Here is a tiny trained network, its code and every weight. The questions are about switching its units off for an input and a target symbol, where a switched-off unit gives its printed mean instead of its output.

import numpy as np


def w(rows, s, z=0):
    codes = np.array(rows[::2]) - 128.0
    scale = np.full(codes.shape[1], s)
    scale[-1] = z or s
    return codes * scale


def f(y):
    return np.maximum(y, 0)


def softmax(a):
    e = np.exp(a - a.max(-1, keepdims=True))
    return e / e.sum(-1, keepdims=True)


def log_softmax(a):
    a = a - a.max(-1, keepdims=True)
    return a - np.log(np.exp(a).sum(-1, keepdims=True))


def net(x, mask):
    ids = ['αβδεζηθλμξπστφψω'.index(c) for c in x.split()]
    T = len(ids)
    res = E[ids] + P[:T]
    r = res
    for j in range(3):
        rows = slice(2 * j, 2 * j + 2)
        q, k, v = (r @ M[0][rows].T for M in (Q, K, V))
        z = softmax(np.where(np.tri(T) > 0, q @ k.T / 2**0.5, -1e9)) @ v
        o = O[0][rows]
        res = res + np.where(mask[j], z, o[:, -1]) @ o[:, :-1]
    y = f(res @ A[0][:, :-1].T + A[0][:, -1])
    res = res + np.where(mask[3:19], y, B[0][:, -1]) @ B[0][:, :-1]
    return log_softmax(res[-1] @ U[:, :-1].T + U[:, -1])


Q, K, V, O, A, B = {}, {}, {}, {}, {}, {}
E = w([
[63,190,114],'α',
[38,166,126],'β',
[192,73,154],'δ',
[109,148,80],'ε',
[201,134,80],'ζ',
[121,49,90],'η',
[24,109,197],'θ',
[105,147,112],'λ',
[118,70,160],'μ',
[66,143,135],'ξ',
[2,92,163],'π',
[121,126,90],'σ',
[135,168,67],'τ',
[121,77,134],'φ',
[90,143,147],'ψ',
[63,84,153],'ω',
],0.0091)
P = w([
[222,249,67],'0',
[96,55,196],'1',
[48,176,88],'2',
[107,59,185],'3',
[39,166,85],'4',
[114,59,181],'5',
[33,163,77],'6',
[121,61,175],'7',
[33,156,67],'8',
[124,63,170],'9',
[35,153,60],'10',
[132,63,169],'11',
[34,158,55],'12',
],0.012)
Q[0] = w([
[178,179,252],'head 1',
[65,78,118],'head 1',
[111,52,187],'head 2',
[42,181,93],'head 2',
[158,131,216],'head 3',
[3,214,73],'head 3',
],0.011)
K[0] = w([
[23,5,179],'head 1',
[152,151,157],'head 1',
[82,150,163],'head 2',
[171,148,111],'head 2',
[112,86,150],'head 3',
[99,179,78],'head 3',
],0.016)
V[0] = w([
[158,35,254],'head 1',
[253,129,109],'head 1',
[159,112,91],'head 2',
[244,240,106],'head 2',
[174,231,100],'head 3',
[12,111,99],'head 3',
],0.0082)
O[0] = w([
[184,186,254,2],'head 1',
[226,34,150,211],'head 1',
[117,109,112,126],'head 2',
[204,81,110,170],'head 2',
[80,214,35,146],'head 3',
[183,155,165,186],'head 3',
],0.0085,0.0053)
A[0] = w([
[91,147,107,113],'neuron 1',
[167,172,211,217],'neuron 2',
[65,112,172,184],'neuron 3',
[18,199,59,141],'neuron 4',
[93,134,149,139],'neuron 5',
[88,90,33,47],'neuron 6',
[44,193,88,225],'neuron 7',
[155,159,69,91],'neuron 8',
[162,191,79,150],'neuron 9',
[129,200,100,172],'neuron 10',
[144,158,40,43],'neuron 11',
[181,78,152,254],'neuron 12',
[112,215,136,241],'neuron 13',
[122,150,43,18],'neuron 14',
[254,61,145,249],'neuron 15',
[181,182,112,100],'neuron 16',
],0.0086,0.0053)
B[0] = w([
[118,178,185,148],'neuron 1',
[254,129,151,188],'neuron 2',
[158,71,93,194],'neuron 3',
[151,203,191,202],'neuron 4',
[83,129,101,155],'neuron 5',
[201,115,202,244],'neuron 6',
[134,225,170,200],'neuron 7',
[75,92,192,178],'neuron 8',
[32,159,169,167],'neuron 9',
[83,187,136,149],'neuron 10',
[120,52,204,202],'neuron 11',
[160,191,86,198],'neuron 12',
[57,160,40,162],'neuron 13',
[130,65,223,195],'neuron 14',
[106,212,24,214],'neuron 15',
[110,82,142,136],'neuron 16',
],0.0058,0.011)
U = w([
[133,127,201,43],'α',
[131,155,153,76],'β',
[211,203,43,254],'δ',
[6,23,164,61],'ε',
[155,1,82,99],'ζ',
[98,108,83,188],'η',
[31,199,74,173],'θ',
[164,81,175,53],'λ',
[103,144,64,217],'μ',
[101,121,139,158],'ξ',
[67,220,82,109],'π',
[156,84,146,61],'σ',
[107,14,189,47],'τ',
[102,114,82,158],'φ',
[214,140,153,107],'ψ',
[100,152,116,172],'ω',
],0.0084,0.0045)

Each question gives the input, a string of symbols that net reads in full, and the target symbol t.
The units are the heads (2 rows each of Q, K, V and O) and the neurons (one row each of A and B). Each row of codes is followed by its name. A weight is (code - 128) times the scale printed after its matrix; where a second scale follows, it is the last column's (O, A, B and U).
mask holds one flag per unit, heads first, then neurons. A switched-off unit (its flag False) gives its mean, the last column of its rows in O or B, instead of its output. The means were averaged over made-up inputs and are rounded, as every weight is.
A unit's drop is (log p(t) with every unit on - log p(t) with that unit switched off) / (log p(t) with every unit on - log p(t) with every unit switched off).
The circuit of an input: a set's keep is (log p(t) with only the set's units on - log p(t) with every unit switched off) / (log p(t) with every unit on - log p(t) with every unit switched off). Starting from the 12 units with the biggest drops (on a tie, the unit counted first), units are removed one at a time, each time the one whose removal leaves the highest keep (on an exact tie, the one counted first), for as long as the keep stays at least 0.8.
circuit, biggest first: the units of the circuit, biggest drop first
most important unit: the unit with the biggest drop
which heads matter: for each layer, one digit per head in row order, 1 if its drop is at least 0.15 and else 0, layers parted by /
drop of u: that unit's drop, to one decimal
input ζ μ μ δ ζ ζ ζ ω μ, target ζ: which heads matter -> 110
input ζ ζ ε ψ π μ ζ λ δ, target ζ: circuit, biggest first -> [head 1]
input ζ θ τ ω μ δ ψ, target ζ: circuit, biggest first -> [head 1; head 2]
input ζ ζ δ, target ζ: which heads matter -> 111
input δ π η λ τ δ η, target δ: circuit, biggest first -> [head 1; neuron 15; head 2; neuron 12]
input ζ π π, target ζ: circuit, biggest first -> [head 2; head 1]
input ζ μ μ ζ α θ τ, target ζ: circuit, biggest first -> [head 1; head 2]
input δ ε α, target δ: circuit, biggest first -> [head 1; head 2; neuron 15]
input δ μ δ ζ, target δ: which heads matter -> 100
input δ λ ω, target δ: circuit, biggest first -> [head 2; head 1; neuron 15; neuron 12]
input π ζ θ α θ λ τ π ζ π ζ φ ψ, target π: circuit, biggest first -> [neuron 7; neuron 4; head 1]
input τ ζ τ θ μ μ π η τ, target τ: which heads matter -> 111
input δ θ μ, target δ: circuit, biggest first -> [head 1; head 2; neuron 15]
input δ β δ, target δ: circuit, biggest first -> [head 1; neuron 15; head 2]
input π δ θ, target π: which heads matter -> 101
input τ ζ ζ, target τ: most important unit -> head 3
input ζ φ ψ, target ζ: circuit, biggest first -> [head 2; head 1]
input ζ δ ξ ζ θ ψ ξ δ λ, target ζ: circuit, biggest first -> [head 1; head 2]
input ζ ζ ε δ, target ψ: circuit, biggest first -> [head 1; neuron 2]
input ζ θ ε, target ζ: circuit, biggest first -> [head 2; head 1]
input ζ ζ θ δ ε, target ζ: which heads matter -> 110
input ζ δ δ ω τ ζ ζ ζ η θ θ, target ζ: which heads matter -> 110
input δ θ δ ω ψ θ π, target δ: most important unit -> head 2
input τ θ β, target τ: which heads matter -> 111
input τ π τ τ ζ θ π ζ λ σ ω σ ω, target τ: which heads matter -> 111
input ζ θ ζ ζ τ, target ζ: drop of head 1 -> 0.8
input ζ ζ θ δ ξ θ ζ π ζ σ ω ζ σ, target ζ: drop of head 2 -> 0.6
input δ θ ζ θ ω ξ η, target δ: drop of head 3 -> -0.3
